Here is a tiny trained network, its code and every weight. The questions are about switching its units off for an input and a class, where a switched-off unit gives its printed mean instead of its output.

import numpy as np


def w(rows, s, z=0):
    codes = np.array(rows[::2]) - 128.0
    scale = np.full(codes.shape[1], s)
    scale[-1] = z or s
    return codes * scale


def f(y):
    return np.maximum(y, 0)


def log_softmax(a):
    a = a - a.max(-1, keepdims=True)
    return a - np.log(np.exp(a).sum(-1, keepdims=True))


def net(x, mask):
    res = np.array(x, float).reshape(1, 4) / 4 @ E
    y = f(res @ A[0][:, :-1].T + A[0][:, -1])
    res = res + np.where(mask, y, B[0][:, -1]) @ B[0][:, :-1]
    return log_softmax(res[-1] @ U[:, :-1].T + U[:, -1])


A, B = {}, {}
E = w([
[183,235,242,205,117,39],'x0',
[139,135,131,136,146,148],'x1',
[70,188,51,230,12,164],'x2',
[3,80,149,220,242,102],'x3',
],0.0057)
A[0] = w([
[132,228,207,187,149,73,91],'neuron 1',
[108,131,149,134,126,135,254],'neuron 2',
[156,168,180,162,135,118,215],'neuron 3',
[236,121,147,56,101,119,158],'neuron 4',
[85,139,23,234,54,148,63],'neuron 5',
[56,56,33,85,181,169,97],'neuron 6',
[28,45,158,190,194,84,72],'neuron 7',
[172,82,170,68,190,96,87],'neuron 8',
[119,197,60,212,2,171,179],'neuron 9',
[180,98,183,46,178,84,97],'neuron 10',
[212,141,104,51,108,141,85],'neuron 11',
[98,75,79,107,127,176,222],'neuron 12',
[115,53,65,49,158,184,153],'neuron 13',
[139,85,178,35,171,84,86],'neuron 14',
[143,93,157,75,188,100,210],'neuron 15',
[143,194,155,146,113,69,217],'neuron 16',
[147,118,69,38,36,117,143],'neuron 17',
[185,188,119,75,57,181,70],'neuron 18',
[203,201,223,169,112,20,50],'neuron 19',
[153,144,119,65,59,91,87],'neuron 20',
[201,120,116,71,44,120,63],'neuron 21',
[112,43,47,51,127,234,70],'neuron 22',
[87,179,76,221,50,134,66],'neuron 23',
[16,111,137,194,183,46,92],'neuron 24',
[156,132,120,85,197,175,123],'neuron 25',
[104,136,38,172,74,203,137],'neuron 26',
[193,92,181,19,216,110,102],'neuron 27',
[97,46,30,54,122,218,63],'neuron 28',
[2,65,136,171,223,127,104],'neuron 29',
],0.0063,0.0072)
B[0] = w([
[194,144,176,173,183,66,191],'neuron 1',
[123,3,62,65,173,136,254],'neuron 2',
[165,58,117,139,178,92,227],'neuron 3',
[169,113,66,124,182,189,216],'neuron 4',
[93,168,222,43,175,148,177],'neuron 5',
[201,154,196,182,164,83,199],'neuron 6',
[208,226,45,139,213,224,185],'neuron 7',
[93,212,170,74,106,133,172],'neuron 8',
[46,109,193,42,165,152,239],'neuron 9',
[52,175,195,63,109,149,184],'neuron 10',
[186,161,94,126,214,187,169],'neuron 11',
[171,70,132,165,146,81,233],'neuron 12',
[176,110,170,177,144,55,218],'neuron 13',
[70,195,182,64,137,121,172],'neuron 14',
[78,81,152,66,118,152,233],'neuron 15',
[155,43,130,128,172,94,235],'neuron 16',
[200,121,92,154,195,189,195],'neuron 17',
[210,170,85,142,221,190,167],'neuron 18',
[219,197,196,174,169,40,196],'neuron 19',
[184,180,89,163,219,203,154],'neuron 20',
[195,183,85,138,222,204,161],'neuron 21',
[186,176,221,197,125,43,194],'neuron 22',
[59,207,232,29,164,148,172],'neuron 23',
[193,189,47,147,225,222,187],'neuron 24',
[86,111,182,77,136,134,162],'neuron 25',
[94,117,193,79,194,96,192],'neuron 26',
[64,171,185,48,99,152,206],'neuron 27',
[182,192,234,186,126,39,192],'neuron 28',
[200,172,66,115,233,217,208],'neuron 29',
],0.007,0.0072)
U = w([
[181,200,59,151,147,236,91],'0',
[178,175,181,197,120,48,60],'1',
[41,197,180,64,116,172,94],'2',
[138,76,122,131,140,146,218],'3',
[112,27,55,131,87,115,169],'4',
[23,149,12,233,14,155,1],'5',
[18,149,9,237,6,184,1],'6',
],0.011,0.0097)

Each question gives the input, the list of numbers given to net, and the class t.
The units are the neurons (one row each of A and B). Each row of codes is followed by its name. A weight is (code - 128) times the scale printed after its matrix; where a second scale follows, it is the last column's (A, B and U).
mask holds one flag per neuron, in row order. A switched-off neuron (its flag False) gives its mean, the last column of its row in B, instead of its output. The means were averaged over made-up inputs and are rounded, as every weight is.
A unit's drop is (log p(t) with every unit on - log p(t) with that unit switched off) / (log p(t) with every unit on - log p(t) with every unit switched off).
The circuit of an input: a set's keep is (log p(t) with only the set's units on - log p(t) with every unit switched off) / (log p(t) with every unit on - log p(t) with every unit switched off). Starting from the 12 units with the biggest drops (on a tie, the unit counted first), units are removed one at a time, each time the one whose removal leaves the highest keep (on an exact tie, the one counted first), for as long as the keep stays at least 0.8.
units of the circuit, in order: the units of the circuit, biggest drop first
unit that matters most: the unit with the biggest drop
k most important neurons: the k neurons with the biggest drops, biggest first
drop of u: that unit's drop, to one decimal
input [-3,-8,-8,-7], class 2: units of the circuit, in order	[neuron 27]
input [0,-6,6,-2], class 2: units of the circuit, in order	[neuron 9; neuron 23]
input [-8,4,5,-5], class 1: 2 most important neurons	[neuron 28; neuron 22]
input [5,-1,6,-4], class 2: 2 most important neurons	[neuron 9; neuron 23]
input [0,4,-3,5], class 0: units of the circuit, in order	[neuron 7; neuron 29]
input [-1,6,-8,8], class 0: 2 most important neurons	[neuron 7; neuron 29]
input [-6,3,-6,-2], class 1: units of the circuit, in order	[neuron 22; neuron 28]
input [2,6,3,6], class 0: units of the circuit, in order	[neuron 24; neuron 7]
input [7,-6,7,-7], class 0: 3 most important neurons	[neuron 18; neuron 21; neuron 20]
input [3,4,7,6], class 2: 3 most important neurons	[neuron 23; neuron 9; neuron 5]
input [-5,1,1,7], class 0: 3 most important neurons	[neuron 29; neuron 7; neuron 24]
input [0,-4,1,5], class 0: drop of neuron 29	0.2
input [0,-4,0,4], class 0: drop of neuron 24	0.4
input [0,-4,0,8], class 0: drop of neuron 2	0.0
input [2,6,8,5], class 2: unit that matters most	neuron 23
